Below are the code and all the weights of a small trained network. Each question names an input and a target symbol and asks about switching units off, where a switched-off unit gives its printed mean instead of its output.

import numpy as np


def w(rows, s, z=0):
    codes = np.array(rows[::2]) - 128.0
    scale = np.full(codes.shape[1], s)
    scale[-1] = z or s
    return codes * scale


def f(y):
    return np.maximum(y, 0)


def softmax(a):
    e = np.exp(a - a.max(-1, keepdims=True))
    return e / e.sum(-1, keepdims=True)


def log_softmax(a):
    a = a - a.max(-1, keepdims=True)
    return a - np.log(np.exp(a).sum(-1, keepdims=True))


def net(x, mask):
    ids = ['βγδζηλμξπστφψω'.index(c) for c in x.split()]
    T = len(ids)
    res = E[ids] + P[:T]
    u = 0
    for l in range(2):
        r = res
        for j in range(3):
            rows = slice(3 * j, 3 * j + 3)
            q, k, v = (r @ M[l][rows].T for M in (Q, K, V))
            z = softmax(np.where(np.tri(T) > 0, q @ k.T / 3**0.5, -1e9)) @ v
            o = O[l][rows]
            res = res + np.where(mask[u + j], z, o[:, -1]) @ o[:, :-1]
        u += 3
        y = f(res @ A[l][:, :-1].T + A[l][:, -1])
        res = res + np.where(mask[u : u + 4], y, B[l][:, -1]) @ B[l][:, :-1]
        u += 4
    return log_softmax(res[-1] @ U[:, :-1].T + U[:, -1])


Q, K, V, O, A, B = {}, {}, {}, {}, {}, {}
E = w([
[152,92,127,82,121,168,134,103],'β',
[96,70,83,123,119,113,141,210],'γ',
[99,115,153,77,126,161,159,86],'δ',
[181,25,48,2,86,166,69,182],'ζ',
[110,118,148,79,143,123,151,176],'η',
[99,122,137,76,126,147,100,147],'λ',
[119,102,143,81,138,130,178,111],'μ',
[51,100,91,113,119,136,117,115],'ξ',
[109,95,75,122,126,59,159,137],'π',
[111,161,131,95,138,143,104,65],'σ',
[145,111,51,142,106,170,39,88],'τ',
[133,166,137,80,160,82,68,126],'φ',
[129,147,126,94,188,167,99,170],'ψ',
[159,149,122,91,168,85,143,72],'ω',
],0.0083)
P = w([
[128,130,166,118,69,137,147,148],'0',
[121,44,191,119,87,120,103,131],'1',
[133,122,110,2,43,157,142,165],'2',
[120,135,126,115,130,134,147,127],'3',
[114,48,158,123,149,117,99,112],'4',
[133,131,70,3,102,147,139,147],'5',
[115,140,86,122,183,126,143,109],'6',
[113,54,123,148,207,111,96,97],'7',
[129,137,31,10,154,143,135,131],'8',
[111,148,46,131,237,119,139,89],'9',
],0.0084)
Q[0] = w([
[111,157,152,82,167,150,139,107],'0.h1',
[132,159,77,121,115,138,164,126],'0.h1',
[54,106,109,107,155,136,158,127],'0.h1',
[129,118,121,42,140,139,120,108],'0.h2',
[95,74,107,75,135,121,128,160],'0.h2',
[137,181,64,78,90,134,152,146],'0.h2',
[145,214,95,130,106,144,164,143],'0.h3',
[99,110,168,133,161,132,128,121],'0.h3',
[104,103,89,3,145,138,123,121],'0.h3',
],0.058)
K[0] = w([
[144,149,86,87,189,153,137,80],'0.h1',
[92,212,129,135,114,128,176,137],'0.h1',
[76,86,57,111,207,130,171,131],'0.h1',
[97,135,74,130,210,130,161,100],'0.h2',
[62,112,73,133,185,95,119,154],'0.h2',
[224,163,113,125,212,140,69,111],'0.h2',
[174,203,232,110,183,155,152,117],'0.h3',
[60,105,78,142,97,127,147,162],'0.h3',
[117,139,33,131,255,116,119,89],'0.h3',
],0.039)
V[0] = w([
[117,172,155,143,140,100,127,137],'0.h1',
[123,70,167,140,161,110,108,121],'0.h1',
[162,86,103,89,130,119,72,127],'0.h1',
[75,158,187,79,152,47,118,161],'0.h2',
[167,120,192,106,196,184,169,139],'0.h2',
[84,154,140,138,115,107,128,94],'0.h2',
[138,77,134,111,124,60,253,131],'0.h3',
[22,122,162,110,163,182,143,180],'0.h3',
[107,147,178,90,119,148,153,5],'0.h3',
],0.024)
O[0] = w([
[70,179,143,132,147,122,172,133,34],'0.h1',
[110,94,162,160,87,96,112,43,142],'0.h1',
[180,67,159,143,59,129,142,155,235],'0.h1',
[164,157,106,78,168,17,43,153,174],'0.h2',
[246,173,100,100,140,120,207,112,85],'0.h2',
[140,103,129,171,125,109,73,188,133],'0.h2',
[124,63,57,175,203,105,234,68,147],'0.h3',
[115,133,211,102,189,241,149,131,253],'0.h3',
[138,160,82,251,104,197,96,91,149],'0.h3',
],0.011,0.007)
A[0] = w([
[119,179,108,69,67,159,172,156,2],'0.n1',
[165,182,43,114,87,115,113,170,75],'0.n2',
[96,223,138,246,179,141,125,130,133],'0.n3',
[166,203,157,248,93,137,107,148,46],'0.n4',
],0.015,0.0077)
B[0] = w([
[54,27,159,168,199,77,153,27,234],'0.n1',
[52,71,157,119,31,114,102,52,255],'0.n2',
[169,16,228,185,97,22,123,136,227],'0.n3',
[106,178,1,46,133,182,171,42,175],'0.n4',
],0.0078,0.0058)
Q[1] = w([
[149,129,147,112,154,68,104,72],'1.h1',
[162,254,93,168,139,100,161,141],'1.h1',
[168,59,100,187,124,166,146,103],'1.h1',
[77,99,164,102,182,110,99,179],'1.h2',
[116,109,226,100,154,157,85,127],'1.h2',
[172,204,85,236,92,156,161,103],'1.h2',
[66,140,115,24,165,93,103,140],'1.h3',
[124,191,112,77,64,170,89,134],'1.h3',
[128,215,86,146,116,86,122,148],'1.h3',
],0.04)
K[1] = w([
[163,137,101,156,98,106,130,143],'1.h1',
[108,34,102,104,52,146,39,67],'1.h1',
[48,93,123,184,167,72,154,154],'1.h1',
[72,147,212,140,114,116,118,186],'1.h2',
[140,172,178,144,176,105,94,174],'1.h2',
[132,106,16,74,122,70,189,73],'1.h2',
[173,108,128,183,41,187,85,117],'1.h3',
[122,222,1,148,106,160,150,136],'1.h3',
[127,157,105,109,131,117,136,22],'1.h3',
],0.034)
V[1] = w([
[174,62,81,169,204,195,1,29],'1.h1',
[154,140,113,129,222,119,79,183],'1.h1',
[143,118,174,105,114,64,90,89],'1.h1',
[144,167,255,83,51,155,121,161],'1.h2',
[171,76,56,154,127,108,157,166],'1.h2',
[137,143,144,156,139,155,130,108],'1.h2',
[90,138,145,89,85,133,123,136],'1.h3',
[169,90,48,141,240,72,63,166],'1.h3',
[72,139,180,150,77,129,164,46],'1.h3',
],0.0028)
O[1] = w([
[63,250,150,166,61,154,186,143,253],'1.h1',
[161,135,50,153,167,178,91,137,126],'1.h1',
[119,155,151,108,64,141,167,124,195],'1.h1',
[105,97,130,104,160,174,80,214,203],'1.h2',
[177,128,96,108,132,91,146,71,76],'1.h2',
[135,145,133,148,139,132,137,98,147],'1.h2',
[89,131,144,137,156,132,115,116,172],'1.h3',
[219,75,200,177,83,104,184,164,65],'1.h3',
[58,213,62,93,109,107,190,56,220],'1.h3',
],0.0018,0.003)
A[1] = w([
[175,196,169,182,225,89,145,87,101],'1.n1',
[131,140,125,202,181,55,155,100,2],'1.n2',
[142,225,109,204,250,47,184,179,111],'1.n3',
[105,148,66,84,163,91,176,214,85],'1.n4',
],0.019,0.0038)
B[1] = w([
[97,249,108,158,206,62,104,116,219],'1.n1',
[107,80,74,98,170,170,64,183,255],'1.n2',
[247,72,231,81,34,182,124,21,192],'1.n3',
[106,173,116,197,130,62,149,220,188],'1.n4',
],0.013,0.0076)
U = w([
[160,132,122,132,150,127,109,112,69],'β',
[167,155,142,137,108,98,134,128,159],'γ',
[99,184,137,104,147,114,132,121,157],'δ',
[105,141,95,172,158,135,127,118,76],'ζ',
[188,94,133,117,100,99,116,166,27],'η',
[111,92,95,114,140,121,110,141,9],'λ',
[171,140,86,157,148,170,207,118,254],'μ',
[149,183,126,27,128,215,117,229,248],'ξ',
[138,138,118,139,127,84,145,164,202],'π',
[92,168,84,103,115,163,115,117,132],'σ',
[77,103,198,254,135,148,95,109,141],'τ',
[115,163,135,89,79,76,59,150,76],'φ',
[121,92,150,61,155,100,183,102,78],'ψ',
[152,105,99,197,96,68,139,72,111],'ω',
],0.0069,0.0056)

Each question gives the input, a string of symbols that net reads in full, and the target symbol t.
The units are the heads (3 rows each of Q, K, V and O) and the neurons (one row each of A and B). Each row of codes is followed by its name. A weight is (code - 128) times the scale printed after its matrix; where a second scale follows, it is the last column's (O, A, B and U).
mask holds one flag per unit, layer by layer, with each layer's heads first. A switched-off unit (its flag False) gives its mean, the last column of its rows in O or B, instead of its output. The means were averaged over made-up inputs and are rounded, as every weight is.
A unit's drop is (log p(t) with every unit on - log p(t) with that unit switched off) / (log p(t) with every unit on - log p(t) with every unit switched off).
The circuit of an input: a set's keep is (log p(t) with only the set's units on - log p(t) with every unit switched off) / (log p(t) with every unit on - log p(t) with every unit switched off). Starting from the 12 units with the biggest drops (on a tie, the unit counted first), units are removed one at a time, each time the one whose removal leaves the highest keep (on an exact tie, the one counted first), for as long as the keep stays at least 0.8.
circuit, biggest first: the units of the circuit, biggest drop first
unit that matters most: the unit with the biggest drop
k most important neurons: the k neurons with the biggest drops, biggest first
top k neurons in layer l: the k neurons of layer l with the biggest drops, biggest first
drop when u is switched off: that unit's drop, to one decimal
input γ γ ψ γ π ξ γ, target π: circuit, biggest first -> 1.n4, 0.h3, 0.n2
input ω ψ ξ ξ ξ ξ ξ φ ξ τ, target σ: 3 most important neurons -> 0.n4, 0.n3, 0.n2
input ξ ξ σ ξ ω μ ζ ψ, target η: circuit, biggest first -> 0.h1, 0.h3
input ξ γ μ, target ξ: unit that matters most -> 0.h1
input λ ξ ξ π μ, target λ: circuit, biggest first -> 0.h3, 1.n2
input σ μ ψ μ π ξ μ φ γ σ, target ω: 3 most important neurons -> 0.n3, 0.n4, 0.n2
input β ξ δ σ μ μ, target σ: 2 most important neurons -> 0.n4, 0.n2
input π ω ξ μ β β σ γ γ, target σ: circuit, biggest first -> 0.h3, 0.n4
input γ λ ζ γ ξ β ξ ψ β, target ψ: circuit, biggest first -> 0.n1, 0.h2, 0.h3
input ξ ξ γ, target ξ: circuit, biggest first -> 0.h1, 0.h3, 0.n3
input ψ β ξ ξ φ ξ, target φ: circuit, biggest first -> 0.h2, 0.h3
input ψ π γ, target ψ: circuit, biggest first -> 0.n1, 0.h2, 0.h3
input ψ μ σ ξ μ ψ φ, target φ: circuit, biggest first -> 0.h3, 0.h2
input ω γ η μ μ, target ψ: circuit, biggest first -> 0.h3
input ψ λ ω ω β ψ μ μ, target ζ: circuit, biggest first -> 1.n1, 0.h3, 1.n2, 0.h2
input η μ ξ δ, target ζ: 2 most important neurons -> 0.n3, 1.n1
input ξ ξ μ ξ β λ, target ξ: top 3 neurons in layer 0 -> 0.n1, 0.n3, 0.n2
input ξ μ μ ξ ω μ, target ω: 2 most important neurons -> 0.n2, 1.n2
input μ ξ ω μ ξ σ, target σ: top 2 neurons in layer 0 -> 0.n4, 0.n2
input ξ ξ ω ξ γ δ μ ω η, target ω: circuit, biggest first -> 0.h3
input ξ ω ξ η μ β β β μ ω, target λ: top 2 neurons in layer 0 -> 0.n3, 0.n2
input β μ μ ψ ψ τ, target ψ: top 2 neurons in layer 0 -> 0.n1, 0.n2
input ω ψ τ π, target η: 2 most important neurons -> 1.n3, 1.n2
input λ ξ ξ ξ σ ξ, target σ: top 2 neurons in layer 0 -> 0.n4, 0.n2
input σ ξ ξ ξ ψ ξ δ μ φ ξ, target τ: top 2 neurons in layer 0 -> 0.n3, 0.n4
input μ ψ σ η β ψ η, target γ: drop when 0.n2 is switched off -> 0.2
input β ψ μ μ ξ ξ ω ψ ξ σ, target ω: drop when 0.n3 is switched off -> 1.9
input γ β ψ λ ψ ψ μ γ, target ψ: circuit, biggest first -> 0.h3
input η β τ ω μ, target φ: drop when 1.h1 is switched off -> 0.0
input ψ μ μ ω, target λ: drop when 0.h1 is switched off -> 0.3
